Here is a tiny trained network, its code and every weight. The questions are about switching its units off for an input and a class, where a switched-off unit gives its printed mean instead of its output.

import numpy as np


def w(rows, s, z=0):
    codes = np.array(rows[::2]) - 128.0
    scale = np.full(codes.shape[1], s)
    scale[-1] = z or s
    return codes * scale


def f(y):
    return np.maximum(y, 0)


def log_softmax(a):
    a = a - a.max(-1, keepdims=True)
    return a - np.log(np.exp(a).sum(-1, keepdims=True))


def net(x, mask):
    res = np.array(x, float).reshape(1, 7) / 4 @ E
    y = f(res @ A[0][:, :-1].T + A[0][:, -1])
    res = res + np.where(mask, y, B[0][:, -1]) @ B[0][:, :-1]
    return log_softmax(res[-1] @ U[:, :-1].T + U[:, -1])


A, B = {}, {}
E = w([
[127,128,126],'x0',
[129,130,128],'x1',
[129,130,129],'x2',
[170,35,118],'x3',
[127,128,127],'x4',
[170,32,116],'x5',
[49,96,254],'x6',
],0.008)
A[0] = w([
[102,96,140,80],'neuron 1',
[92,150,175,133],'neuron 2',
[177,229,39,41],'neuron 3',
[187,121,64,73],'neuron 4',
[123,97,155,67],'neuron 5',
[175,100,23,91],'neuron 6',
[123,168,173,31],'neuron 7',
[175,95,66,126],'neuron 8',
[120,86,165,46],'neuron 9',
[167,164,89,171],'neuron 10',
[161,82,112,103],'neuron 11',
[146,188,75,66],'neuron 12',
[105,80,210,163],'neuron 13',
[138,110,107,66],'neuron 14',
[163,197,2,201],'neuron 15',
[145,74,121,3],'neuron 16',
[176,121,62,158],'neuron 17',
[101,77,168,42],'neuron 18',
[113,189,182,105],'neuron 19',
[121,113,154,134],'neuron 20',
[97,150,103,55],'neuron 21',
[96,142,151,59],'neuron 22',
[141,128,144,123],'neuron 23',
[84,75,200,147],'neuron 24',
[89,53,194,3],'neuron 25',
[141,103,172,53],'neuron 26',
[123,110,100,75],'neuron 27',
[70,137,199,88],'neuron 28',
],0.012,0.0072)
B[0] = w([
[135,102,140,139],'neuron 1',
[139,186,132,166],'neuron 2',
[120,202,13,194],'neuron 3',
[119,174,160,170],'neuron 4',
[138,104,136,140],'neuron 5',
[123,169,196,193],'neuron 6',
[110,175,176,136],'neuron 7',
[123,133,196,184],'neuron 8',
[116,86,149,144],'neuron 9',
[138,74,134,186],'neuron 10',
[113,109,175,160],'neuron 11',
[123,168,73,162],'neuron 12',
[128,138,48,203],'neuron 13',
[139,137,149,132],'neuron 14',
[125,3,97,252],'neuron 15',
[128,119,197,137],'neuron 16',
[146,124,207,194],'neuron 17',
[142,72,152,150],'neuron 18',
[139,203,135,165],'neuron 19',
[128,131,107,150],'neuron 20',
[103,147,127,132],'neuron 21',
[156,143,164,136],'neuron 22',
[117,124,128,132],'neuron 23',
[122,132,45,199],'neuron 24',
[145,43,169,164],'neuron 25',
[105,96,142,139],'neuron 26',
[143,140,144,131],'neuron 27',
[119,201,164,171],'neuron 28',
],0.036,0.011)
U = w([
[89,88,3,200],'0',
[106,5,74,182],'1',
[103,134,138,2],'2',
],0.0053,0.0038)

Each question gives the input, the list of numbers given to net, and the class t.
The units are the neurons (one row each of A and B). Each row of codes is followed by its name. A weight is (code - 128) times the scale printed after its matrix; where a second scale follows, it is the last column's (A, B and U).
mask holds one flag per neuron, in row order. A switched-off neuron (its flag False) gives its mean, the last column of its row in B, instead of its output. The means were averaged over made-up inputs and are rounded, as every weight is.
A unit's drop is (log p(t) with every unit on - log p(t) with that unit switched off) / (log p(t) with every unit on - log p(t) with every unit switched off).
The circuit of an input: a set's keep is (log p(t) with only the set's units on - log p(t) with every unit switched off) / (log p(t) with every unit on - log p(t) with every unit switched off). Starting from the 12 units with the biggest drops (on a tie, the unit counted first), units are removed one at a time, each time the one whose removal leaves the highest keep (on an exact tie, the one counted first), for as long as the keep stays at least 0.8.
units of the circuit, in order: the units of the circuit, biggest drop first
unit that matters most: the unit with the biggest drop
top k neurons: the k neurons with the biggest drops, biggest first
drop of u: that unit's drop, to one decimal
input [0,0,-4,-4,-1,-3,5], class 2: unit that matters most	neuron 15
input [-2,-3,-7,4,-3,-4,7], class 0: top 2 neurons	[neuron 24; neuron 13]
input [-4,-4,8,-6,-5,-1,4], class 2: top 3 neurons	[neuron 15; neuron 28; neuron 3]
input [-1,0,6,-1,-4,5,2], class 0: units of the circuit, in order	[neuron 15; neuron 17; neuron 6]
input [-3,-7,3,-3,-3,8,8], class 0: top 2 neurons	[neuron 13; neuron 24]
input [2,-4,7,5,8,-6,-8], class 1: top 2 neurons	[neuron 15; neuron 17]
input [7,3,-5,4,-8,0,7], class 0: top 3 neurons	[neuron 13; neuron 24; neuron 15]
input [-6,-6,3,-3,-5,-7,7], class 2: top 2 neurons	[neuron 28; neuron 15]
input [-5,1,5,-5,0,-2,3], class 2: top 2 neurons	[neuron 15; neuron 3]
input [1,7,6,8,-2,-7,6], class 0: drop of neuron 25	0.0
input [-2,7,7,-6,-3,5,5], class 0: drop of neuron 17	0.1
input [-8,7,-2,-5,-4,5,6], class 0: drop of neuron 24	0.2
